Moves between objects:
ga: gl->lc, qn->pr, hp->qs, gb->qj, hs->zt, ff->tc, zz->ff, tc->dq, sn->ll, tz->zp, sb->td, mj->mc, hh->fc, hc->hf, th->tz, nr->qs, hg->gf, cd->gf, lp->gl, zt->pj, rf->zp, hf->qq, td->hh, jd->hc, zp->qq, ll->lm, pj->jd, qq->qq, pr->sb, hm->th, cm->hg, sz->lp, nh->zz, pz->hh, fq->rf, mr->fj, qj->tn, bm->mr, nl->qq, jh->mj, hl->gl, dq->cm, lc->pz, fj->qq, mn->gb, qs->bm, rp->lc, lm->qn, gn->sz, mc->nh, tn->jh, fc->hh, mm->tn, gf->fq, rq->mm, fz->qj, cf->hs, cl->mj
ve: gl->mn, qn->gb, hp->bm, gb->tn, hs->hp, ff->rq, zz->tn, tc->cm, sn->lm, tz->mm, sb->sn, mj->nh, hh->rp, hc->cd, th->rf, nr->cl, hg->rf, cd->fq, lp->qq, zt->qs, rf->qq, hf->gf, td->fc, jd->hf, zp->cf, ll->dq, pj->hc, qq->hs, pr->qj, hm->tz, cm->hm, sz->rp, nh->ff, pz->nr, fq->zp, mr->gn, qj->jh, bm->fj, nl->jd, jh->dq, hl->td, dq->hg, lc->td, fj->nr, mn->ll, qs->mr, rp->pz, lm->pr, gn->lp, mc->zz, tn->mj, fc->ll, mm->nh, gf->rf, rq->nl, fz->hl, cf->zt, cl->rp
gi: gl->lc, qn->tn, hp->fj, gb->mj, hs->hc, ff->qn, zz->cm, tc->qj, sn->pr, tz->pj, sb->lm, mj->ff, hh->cl, hc->fq, th->nl, nr->gl, hg->rq, cd->zp, lp->fc, zt->rp, rf->hs, hf->hp, td->fz, jd->gf, zp->zt, ll->tn, pj->cd, qq->hp, pr->jh, hm->mm, cm->mj, sz->td, nh->dq, pz->nr, fq->cf, mr->lp, qj->mc, bm->sz, nl->hf, jh->cm, hl->sz, dq->th, lc->fc, fj->hh, mn->sn, qs->gn, rp->hh, lm->qj, gn->lc, mc->tz, tn->nh, fc->hl, mm->hc, gf->qq, rq->jd, fz->mn, cf->qs, cl->mn

The rows follow the links: the fewer symbols apart two objects are, the more alike their rows tend to be.

Each row, then its object:
 45   21   52  -19    3  -21   36    0   28  -44  -16   -5   21   11   23    6   32   -3  -18    7   83   48  -23   10   38   69  -11  -38   21   33   44  -45  -68  -62  -41   21   13  -31   27   10  -32  -85   20    2  -16  -11   45   29   16   39   12   63: fc
-11   -5  -55   -5   26   47  -33  -34    0    2   17  -38   -1  -17  -49  -26  -42   -8   27   19   28  -40  -12   34   80   -8   52   20  -12   -2   -1  104   52   54    9  -48    7   12   -7    8  -41   12  -90   30    2   29   38  -60  -20   48  -41    0: ff
 13  -10   21   18  -30  -13    4    3   -4   98   12   28   31   -5    9    4    1  -52    3   -9  -86   -4  -24   28  -49  -66  -65   41  -28    7  -53    2   29   22   21   46   -6  -12  -24  -11   74   65   13    2   37  -42   38    7   10  -94   24    7: zp
-37   -8  -12   -7   -6   18  -37  -13    5   43   22  -57   18   49  -17   -6  -94   -8   -1   46  -18   -9   -7    6   48  -18   31   29  -41  -25   24   78   63   19   27  -80    3    6   -1   12  -50  -15  -64    9  -37   46   64  -76  -22   36  -28   32: tc
 -1  -12   53  -21   -1   -9  -30   11  -30  -29   22  -59   -8   39    5  -39  -12   76   17   41   -7  -10   45  -52   14   16   15  -40   -9   11   82   -6    9  -51   39  -66  -24  -10   60   16  -15  -72   15   57   -6   13  -80   21  -40   38  -36   36: ll
 11   -5  -32   -6   36   27  -50  -49  -35    0   25  -63   -8    0  -42  -37  -16   -3   38   37    4  -68    3  -10   95    8   13   27  -55    6   34  116   -9   63    8  -65  -27   -6   23    0  -21   14  -39   25   17   39    2   -7    1   26  -23   -7: mj
-15  -17   -7   -5  -24  -23    7  -32  -18   85   37    1   26   29   30   17  -41  -77  -14  -31  -79    3   13   12  -56  -67  -61   23  -10  -19  -50  -12   19    5   13   27   19   -6  -13  -27   35   72   -4   -4  -57   -5   49   -3  -28  -70  -18  -15: rf
-53  -27  -16    1   10    5  -21  -20  -13   26   23  -32   31   49    1  -22  -92  -28   -9   28  -48  -24  -12  -24   28  -20    8   40  -41  -57   15   76   45   35   10  -90   13   -4  -10   19   -9  -31  -52  -17  -39   46   53  -74  -11   16  -24   13: cm
 32  -27  -31   36  -26   14  -16    2   15   30  -14   49   30  -65   14   -8   31  -29    5  -18  -64    9  -54   88  -30  -55    8   45   37  -11  -64    7   29   27   16   50    0   34  -26   18   80    9  -55    1   42  -63  -10  -23  -13  -59   19  -13: pj
 -22   -18   -51    14     2    39    -8   -24    14   -33     5    11     0   -46    33     8   -20   -45    -7   -37   -19    -6    -3    62    -2   -42    52    -4    71   -46   -51    26    45    31    12   -10    37    53   -18     6     8    14  -105   -16   -77   -21    -3   -64   -47    10   -52   -43: rq
-12   11   21  -14  -18  -22   30    1   -4   80   46   24  -11  -14   -9   33    1  -55    3  -39  -32   -8    3   10  -43  -46  -49    3  -24   11  -75  -18   11   22   12   77   -1  -21  -27  -32   45  110   41   -1   38    6   69   36    4  -72    7  -21: hs
-58  -47  -27   34   42  -22   15  -31  -67   29   16   40   51   24   74  -13  -47  -69  -33   -6  -92  -24  -12  -28  -46  -36    2   32   39  -60  -21  -10   -8   -8    7  -47   45   -3   17   23   70  -25  -21  -49  -34    0  -16  -22  -13  -41  -31  -14: th
 -33   -27   -11     4   -36    11   -15   -26     8    33    30   -26    26    49    37    19   -84   -46   -19   -11   -51    20    22    29   -18   -53   -14    19    -4   -42   -32    28    59    20     3   -28    31    14   -20     0   -26    12   -62   -13  -104     3    50   -70   -39    -6   -43     8: hg

Each walk starts at a row. The symbols on each line, taken left to right, move it on to the next object.
Answer with the object's row; about right is enough.
new walk
-11   -1  -45   -2   -6   21   19  -42    8    0   29   18  -16  -47   23   38    6  -70  -11  -76  -17  -13   33   36  -36  -51   23  -35   67   -8  -68  -40    8   19    3   39   30   22  -20  -30   12  101  -42    0  -79   -7   16   -1  -53  -18  -44  -52
gi ve ga ga ga ga -> -31    7  -22  -13  -16    2   39  -32  -17   43   48   27  -16   -2    6   48  -15  -57  -13  -74  -22  -11   49  -23  -53  -26  -10  -43   28   -5  -51  -44  -14   -4    3   42   38  -18   -8  -44    1  126   32  -20  -58   31   43   34  -27  -35  -23  -37
ve gi ga ga ga gi -> -40   42  -21  -32   10  -10   47   17  -17   20   29   26  -58  -16  -25   51    3  -18    6  -57   26  -22   35  -48  -46   -1   16  -48    1  -16  -55  -40    0    6  -13   54   20   -5  -37  -36    2  113   66  -23    7   61   31   37   15    0    8  -62
new walk
 15   19   29  -17    9   27  -68   -5  -15   -4   32  -63  -38  -26  -54  -18    3   68   29   28    8  -56   14  -11   55   -1   47  -20  -32   25   33   51   49    1   66  -48  -34   19   38   23    1    5  -30   73   50   34  -55   10  -38   62  -30    5
ve ve ve ga ga ga ve ga -> -25    3   13  -14   17    4  -52  -22  -11   31   37  -71   -3   45  -41  -36  -72   22   24   49  -12  -49   11  -29   46  -20   28   20  -56  -12   39   82   57   16   34  -90  -13   -5   19    8  -19  -17  -40   38    6   54   12  -32  -23   30  -23   22
gi ve ve gi gi ->  33  -17  -14   51  -62   21  -19    7   13   66  -15   17   25  -37    8   -9   17  -49   11  -16  -65   26  -21   89  -30  -64  -33   45    6   12  -62    9   40   22   20   67   -3   17  -30    1   37   41  -50    7   25  -71   10  -26   -6  -70   13  -14
new walk
  9  -17  -28    8  -58   23    5  -31   11   40   32    6   16   -9   25   24  -29  -68   -8  -52  -56   19   20   62  -46  -72  -44    6   23   -5  -64   -9   42   22   14   39   29   20  -40  -22    5   82  -43    4  -80  -36   39  -32  -36  -50  -35  -21
gi ve gi gi ga ve gi gi -> -37   29   -5  -31   20  -39   42   33   15  -32   21   43  -59  -10  -23   51    5   20  -13  -48   76    4   42  -78  -37   18   15  -43   14  -16  -11  -49  -28   15  -30   39    4   -5  -26  -45  -27   67   87  -35   14   71   17   37   50   17   17  -26
gi ga ve ve gi ga -> -18  -31  -32   42   45   -7    4  -15  -53   42  -13   66   42  -21   39  -35    0  -56  -11    1  -90  -31  -62   12   -7  -37   11   63   31  -30  -31    8   -8   12    9  -21   11   -7   11   39  101  -12  -28  -45   47  -13  -36    1   -5  -67   12  -13
new walk
 24  -16   11   20  -66   -3  -15   -2   21   88    9   11   27    2    6    0    6  -50   12   -7  -77   23  -11   64  -46  -66  -66   36  -13   13  -60   21   35   34   15   62  -14    5  -38  -11   38   76  -19    1   12  -61   29  -12  -11  -84   20   13
gi ve ga ga ->  10  -13  -60   15  -25   40    5  -37   14  -13    8   28   -3  -58   33   20    8  -42    4  -54  -18   -3    1   79  -28  -42   37   -8   64  -22  -61  -13   31   23   17   44   31   47  -28   12   17   47  -84   -3  -52  -43  -16  -38  -41  -14  -38  -43
gi ve ve gi ve ve ve ve ->  43  -15   27  -44    3  -60  -18  -39   22  -72   40    4   -4    1   15  -33   43   53   25   -2   84   -9   45  -25   36   29  -65    9   18   19   56   40  -93   43  -40   -9  -40   -1   11  -43  -47  -26   40   15    8  -12  -42   26   28    7   -2   37
new walk
  3   10   32  -10   30   18  -42  -30  -44   14   24  -95  -16   21  -38  -31  -25   31   20   52   -7  -58   -5  -26   71   21   44  -19  -44   33   55   45   30  -22   44  -65  -20  -20   65   17   -2  -11  -25   55   35   49  -22   27  -34   38  -38   15
gi ga gi ga ve ve ga ve ->  22    5   30    4  -35  -17    1   35   23   89    7   34    6   -8  -30    8    4  -21   10   -2  -46   17  -20    6  -41  -47  -68   40  -47    8  -51   -5   19   27   15   60  -27  -16  -47  -23   55   69   43  -12   78  -16   59   16   34  -78   42   13
ve ve ve gi ve gi ve -> -49   45  -14  -13    5   -1   42   64    7  -11  -28   22  -60  -12  -50   51    6   25  -11  -28   47   22   -1  -70  -44   36   29  -23  -19  -15  -20  -61   17  -17  -12   25    0  -12  -39  -14  -15   57   73  -52   29   71   23   29   53   26   43  -37
new walk
 36   18   47  -50    9  -60   25  -23   57  -67   28   21   19   -2   20    5   36   20   -5  -13  124   29   -7    9   39   38  -23   -7   33   17   26   -7  -87  -15  -47   31    6   -8   -3  -13  -32  -78   25    8   16   -3   31   27   26   16   -7   57
ga gi ve gi gi ga ->  23   -4  -16    9   29   38  -50  -35  -58  -12   16  -60  -19    5  -42  -52   29   47   38   49   -9  -77   41  -34   57   17  -11  -16  -45   52   65   51   -4   13   22  -47  -44  -15   61   -6  -21   22    7   51   13   13  -76   45  -24   21  -23  -22
ve gi ga ga gi gi ->   3   -1  -32    7   43   41  -43  -32  -54    6   18  -52    2  -26  -45  -45   -1   24   44   39  -15  -87   -7  -25   72    3   23   -1  -31   26   46   85   22   22   24  -66  -27    0   37    6  -13   12  -35   39   37   25  -32   -6  -22   34  -16   -2
new walk
 36   24   40   10   18   31   34  -23  -49  -17  -31  -39   16   38    7   -4   46   -9   -1   37   19   19  -19   -2   55   71  -16  -60   -1   74   58  -35  -62  -85  -15   -7   -1  -56   77    5  -37  -44   31   41  -34  -20   -1   62   -8   19  -11   26
gi gi ga ga gi gi -> -12   -7  -50   20   67   22  -18  -59  -71   40    0  -14    6  -21  -32  -43    3  -39   23   54  -30  -83  -64   -9   89    6   35   34  -33   14   12   88   -6   34    7  -73   -7  -11   34   10   42    2  -39    2   77   26   14   -3    0   -2   -7   -4
gi gi ve gi gi ga gi ->  24  -19  -35   29  -21   26    0  -13    8   25   -7   42    9  -61    7   16   28  -49    9  -38  -62   -3  -35   94  -32  -66   -3   32   37   -8  -78   -3   44   22   17   62   11   32  -41   -4   57   49  -67   -1    2  -60   -2  -38  -28  -57   -4  -28
new walk
-40  -22  -64   10   16    7   17  -43  -11  -24   24   32   -9  -37   48   23   -8  -62  -25  -57  -28  -13   41   38  -42  -33   42  -20   83  -46  -60  -30   -3   13    8    9   55   27  -15  -16   16   55  -64  -23  -78  -17  -10  -20  -43  -10  -60  -50
ga ga gi ga ve ga ve ga -> -26   37    3    3  -13   -3   15   79   24    1  -30   38  -48   -4  -51   25    5   42    2  -14   27   21   13  -65  -66   13   -7   10  -47   -8  -25  -39   23   24  -16   47  -30   -6  -55   -3   -9   63   88  -40   64   45   11    6   71    0   69  -30
ve ga ga ve ga gi ->  44    8   53  -52   -4  -67   12   -6   66  -65   18   39    8    1   12    0   35   42   -5  -15  104   35   -6    8   26   42  -37   23   14   12   25   -1  -84   17  -51   30   -3    0  -13  -21  -28  -71   19   -2   25  -13   26   10   40   18   12   72
